Below is a small trained network, with its code and all its weights. Each question gives an input and a class and asks what happens when units are switched off, that is, made to give their printed mean instead of their output.

import numpy as np


def w(rows, s, z=0):
    codes = np.array(rows[::2]) - 128.0
    scale = np.full(codes.shape[1], s)
    scale[-1] = z or s
    return codes * scale


def f(y):
    return y / 2 * (1 + np.tanh(0.7978845608 * (y + 0.044715 * y**3)))


def log_softmax(a):
    a = a - a.max(-1, keepdims=True)
    return a - np.log(np.exp(a).sum(-1, keepdims=True))


def net(x, mask):
    res = np.array(x, float).reshape(1, 8) / 4 @ E
    y = f(res @ A[0][:, :-1].T + A[0][:, -1])
    res = res + np.where(mask, y, B[0][:, -1]) @ B[0][:, :-1]
    return log_softmax(res[-1] @ U[:, :-1].T + U[:, -1])


A, B = {}, {}
E = w([
[128,129,128],'x0',
[126,127,129],'x1',
[130,128,128],'x2',
[163,246,82],'x3',
[177,68,6],'x4',
[128,127,129],'x5',
[127,128,128],'x6',
[2,103,94],'x7',
],0.0085)
A[0] = w([
[125,118,117,122],'neuron 1',
[137,124,126,151],'neuron 2',
[195,147,128,94],'neuron 3',
[138,132,141,138],'neuron 4',
[108,48,95,74],'neuron 5',
[204,199,196,114],'neuron 6',
[153,132,121,114],'neuron 7',
[132,140,134,90],'neuron 8',
[100,85,164,127],'neuron 9',
[212,126,53,134],'neuron 10',
[138,119,150,219],'neuron 11',
[179,136,121,108],'neuron 12',
[137,118,142,255],'neuron 13',
[153,142,160,150],'neuron 14',
[115,103,148,162],'neuron 15',
[109,115,161,116],'neuron 16',
[114,95,137,109],'neuron 17',
[105,153,114,92],'neuron 18',
[114,145,129,97],'neuron 19',
[169,155,144,89],'neuron 20',
[132,121,122,142],'neuron 21',
[139,127,126,140],'neuron 22',
[57,128,253,175],'neuron 23',
[112,74,115,69],'neuron 24',
[103,66,140,70],'neuron 25',
[157,129,120,150],'neuron 26',
[170,147,134,97],'neuron 27',
[105,92,163,124],'neuron 28',
[70,195,65,86],'neuron 29',
[134,121,136,222],'neuron 30',
[116,119,160,155],'neuron 31',
[111,72,105,68],'neuron 32',
[136,118,137,224],'neuron 33',
[138,122,144,199],'neuron 34',
[249,8,236,137],'neuron 35',
[179,178,158,79],'neuron 36',
[123,103,118,100],'neuron 37',
[102,75,146,103],'neuron 38',
[131,115,125,153],'neuron 39',
[170,132,117,102],'neuron 40',
[120,82,111,82],'neuron 41',
[121,82,114,95],'neuron 42',
[84,140,166,107],'neuron 43',
[186,129,108,115],'neuron 44',
[90,198,193,224],'neuron 45',
[158,148,140,93],'neuron 46',
[140,145,139,96],'neuron 47',
[107,145,101,104],'neuron 48',
],0.015,0.0053)
B[0] = w([
[127,125,119,131],'neuron 1',
[120,124,130,135],'neuron 2',
[93,125,146,166],'neuron 3',
[124,139,132,134],'neuron 4',
[102,141,82,181],'neuron 5',
[98,194,112,216],'neuron 6',
[120,117,134,135],'neuron 7',
[135,134,131,124],'neuron 8',
[102,137,152,170],'neuron 9',
[97,51,144,214],'neuron 10',
[102,139,133,161],'neuron 11',
[107,113,142,154],'neuron 12',
[106,140,134,172],'neuron 13',
[115,147,124,155],'neuron 14',
[109,138,141,153],'neuron 15',
[126,127,151,148],'neuron 16',
[112,139,126,143],'neuron 17',
[146,123,124,131],'neuron 18',
[141,127,130,127],'neuron 19',
[114,155,140,151],'neuron 20',
[123,125,125,133],'neuron 21',
[123,126,130,133],'neuron 22',
[126,83,221,253],'neuron 23',
[113,134,102,153],'neuron 24',
[98,146,123,163],'neuron 25',
[110,113,137,146],'neuron 26',
[106,140,141,148],'neuron 27',
[108,135,151,162],'neuron 28',
[174,89,106,172],'neuron 29',
[116,134,131,158],'neuron 30',
[123,128,151,152],'neuron 31',
[114,133,95,158],'neuron 32',
[111,136,132,159],'neuron 33',
[109,139,134,152],'neuron 34',
[254,94,88,235],'neuron 35',
[118,172,139,171],'neuron 36',
[124,131,113,134],'neuron 37',
[97,147,134,164],'neuron 38',
[120,129,124,137],'neuron 39',
[115,109,138,146],'neuron 40',
[119,137,102,148],'neuron 41',
[116,136,104,149],'neuron 42',
[144,116,162,162],'neuron 43',
[107,97,141,163],'neuron 44',
[168,171,161,224],'neuron 45',
[120,148,138,141],'neuron 46',
[131,143,132,130],'neuron 47',
[143,119,117,136],'neuron 48',
],0.08,0.012)
U = w([
[255,153,155,151],'0',
[97,86,172,211],'1',
[190,50,41,175],'2',
[79,129,47,86],'3',
[132,203,147,4],'4',
],0.006,0.0028)

Each question gives the input, the list of numbers given to net, and the class t.
The units are the neurons (one row each of A and B). Each row of codes is followed by its name. A weight is (code - 128) times the scale printed after its matrix; where a second scale follows, it is the last column's (A, B and U).
mask holds one flag per neuron, in row order. A switched-off neuron (its flag False) gives its mean, the last column of its row in B, instead of its output. The means were averaged over made-up inputs and are rounded, as every weight is.
A unit's drop is (log p(t) with every unit on - log p(t) with that unit switched off) / (log p(t) with every unit on - log p(t) with every unit switched off).
The circuit of an input: a set's keep is (log p(t) with only the set's units on - log p(t) with every unit switched off) / (log p(t) with every unit on - log p(t) with every unit switched off). Starting from the 12 units with the biggest drops (on a tie, the unit counted first), units are removed one at a time, each time the one whose removal leaves the highest keep (on an exact tie, the one counted first), for as long as the keep stays at least 0.8.
circuit, biggest first: the units of the circuit, biggest drop first
top k neurons: the k neurons with the biggest drops, biggest first
drop when u is switched off: that unit's drop, to one decimal
input [8,2,-2,4,0,0,-7,-1], class 4: circuit, biggest first : [neuron 23]
input [0,-7,-1,-4,1,-5,-5,-7], class 2: circuit, biggest first : [neuron 35; neuron 45]
input [-1,4,-6,4,-2,1,-4,0], class 4: top 3 neurons : [neuron 35; neuron 23; neuron 6]
input [-4,-1,-3,1,7,5,6,7], class 2: circuit, biggest first : [neuron 29; neuron 6]
input [-2,-2,-1,-6,-4,-1,-8,0], class 0: top 2 neurons : [neuron 35; neuron 10]
input [4,0,-3,-4,-1,-4,1,0], class 0: top 2 neurons : [neuron 10; neuron 35]
input [4,-4,-6,7,-7,7,4,0], class 4: top 2 neurons : [neuron 35; neuron 6]
input [5,-5,-7,0,6,3,-6,3], class 3: top 2 neurons : [neuron 35; neuron 23]
input [-2,2,4,-6,7,2,2,0], class 2: top 2 neurons : [neuron 35; neuron 6]
input [1,-4,4,5,-8,-8,2,0], class 4: top 3 neurons : [neuron 35; neuron 6; neuron 36]
input [-2,3,6,0,7,1,-1,-5], class 2: top 2 neurons : [neuron 35; neuron 23]
input [6,3,-5,1,5,-5,4,2], class 2: drop when neuron 6 is switched off : 0.2
input [0,4,-8,7,-1,-6,-8,-4], class 4: drop when neuron 6 is switched off : 0.2
input [-2,4,5,-6,-6,-2,7,-5], class 0: circuit, biggest first : [neuron 35]
input [-2,-5,-8,-2,-2,-7,-3,-4], class 0: drop when neuron 35 is switched off : 0.2
